Each row has a name. Each question is about the rows just above it.

[108  83 137 107 165 103 141 187 154] : bogok
[106  85 132 103 139 159 129 153 150] : fovi
[188  92  92  92  95  92  95 105  52] : Fur
[133 132 115 127 127 176 132 176 189] : zit
[150  88 161  97 177 107 146 161  98] : Vuf
[109 127 111 117 117 127 137 108 131] : gove
How many times does Fur hold [92]?
4
How many times does zit hold [132]?
2

[109 117 123 128 124 138 130 135 129 134 108 133 128 145 128]  minut
[109 117 123 128 124 138 117 135 129 134 108 133 116 116 109]  sobo
[132 159 120 172 135 113 134 101 178 103 125 101 121 124 128]  Tulu
[128 129 121 120 146 106 106  97 128  99 146  99 131 128 127]  guvo
[109 117 123 128 124 138 129 141 155  93 149 124 141 133 136]  tasu
Times [116] occurs in sobo:
2
How many times does minut hold [133]?
1
Times [128] occurs in guvo:
3
Count of [124] in minut:
1

[119 119 194 120 194]  totu
[ 91 142  91 142  91]  kat
[119  59  59 143 119]  mip
[143 130 130 120 130]  Nis
Count of [59] in mip:
2
Count of [91] in kat:
3
Times [142] occurs in kat:
2
Times [119] occurs in mip:
2
How many times does totu hold [121]?
0
Count of [143] in Nis:
1
Times [130] occurs in Nis:
3

[ 88 113  88 113] = ture
[ 71 111  87  71] = Pitus
[ 71 111 110 102] = fope
[ 97 131 131  64] = bobir
[171  86 171 171] = novul
[ 99 117  52  80] = nif
[ 88 111 157 171] = Kizo
[ 86 118  87  96] = lin
[ 89 114 120 114] = rimeg
[ 88 111 145 113] = redek
Times [171] occurs in novul:
3
Times [131] occurs in bobir:
2
Times [97] occurs in bobir:
1
Times [111] occurs in Kizo:
1
Times [89] occurs in rimeg:
1
Times [88] occurs in ture:
2
Count of [87] in Pitus:
1

[101 133 113 134 130 127 119 105 124 113 129 100 152 121 110 133 134 146
 121 135 130 140 136 152 132 150 105 145 120 119 106 105 116 144 135 133
 168 133] -> Lenit
[124 130 128 124 122 117 154 128 133 140 118 125 112 133 131 124 126 118
 127 113 122 128 131 117 118 115 143 114 130 138 159 141 142 113 126 125
 116 130] -> rasef
[101 133 113 134 130 127 119 105 124 113 129 100 152 121 152 106 134 168
 121 135 130 140 136 167 132 150  97 145 120 119 106 105 116 135 135 133
 168 133] -> Pitu
Times [105] occurs in Lenit:
3
Times [117] occurs in rasef:
2
Count of [135] in Lenit:
2
Times [105] occurs in Pitu:
2
How many times does rasef hold [141]?
1
Times [168] occurs in Pitu:
2

[128 128 128 128 128 128 128 128 128 128 127 128]  beva
[ 91  94  98 129 162 138  75 139 124 100 108 106]  rubeg
[ 91 128 128 128 128 128 128 128 128 128  91 128]  Sigan
[122 129 152 133 104 115 122 140 146 133 140 119]  Kos
[128 128 128 128 128 128 128 128 128 128 128 128]  ziko
[128 128 128 129 128 128 123 128 128 128 128 128]  Zet
[135 113 137 133 121 121 119 139 144 120 129 116]  panob
[128 128 128 128 128 128 128 128 128 128  91 128]  Neden
[128 128 128 128 128 128 129 128 128 128 128 128]  Tabo
[159 106 173 137  90 120 131 161 154 120 149 110]  vope
How many times does Kos hold [139]?
0
Count of [128] in Tabo:
11
Count of [129] in Kos:
1
Count of [128] in Sigan:
10
How many times does beva hold [128]?
11
How many times does Neden hold [128]?
11

[111 111 111 152 152] = ruku
[ 42 183 111 110 101] = Memi
[ 42 114 186 147 177] = tuv
[188 128 141 137 112] = Peko
How many times does ruku hold [111]?
3
Times [111] occurs in Memi:
1
Times [177] occurs in tuv:
1

[ 94  94  82 127 128  74 113 122] : vof
[111 130 113 128  97 119 129 172] : Duna
[ 94 152 118 118  74  74 113  74] : vidi
Times [74] occurs in vidi:
3
Times [128] occurs in vof:
1

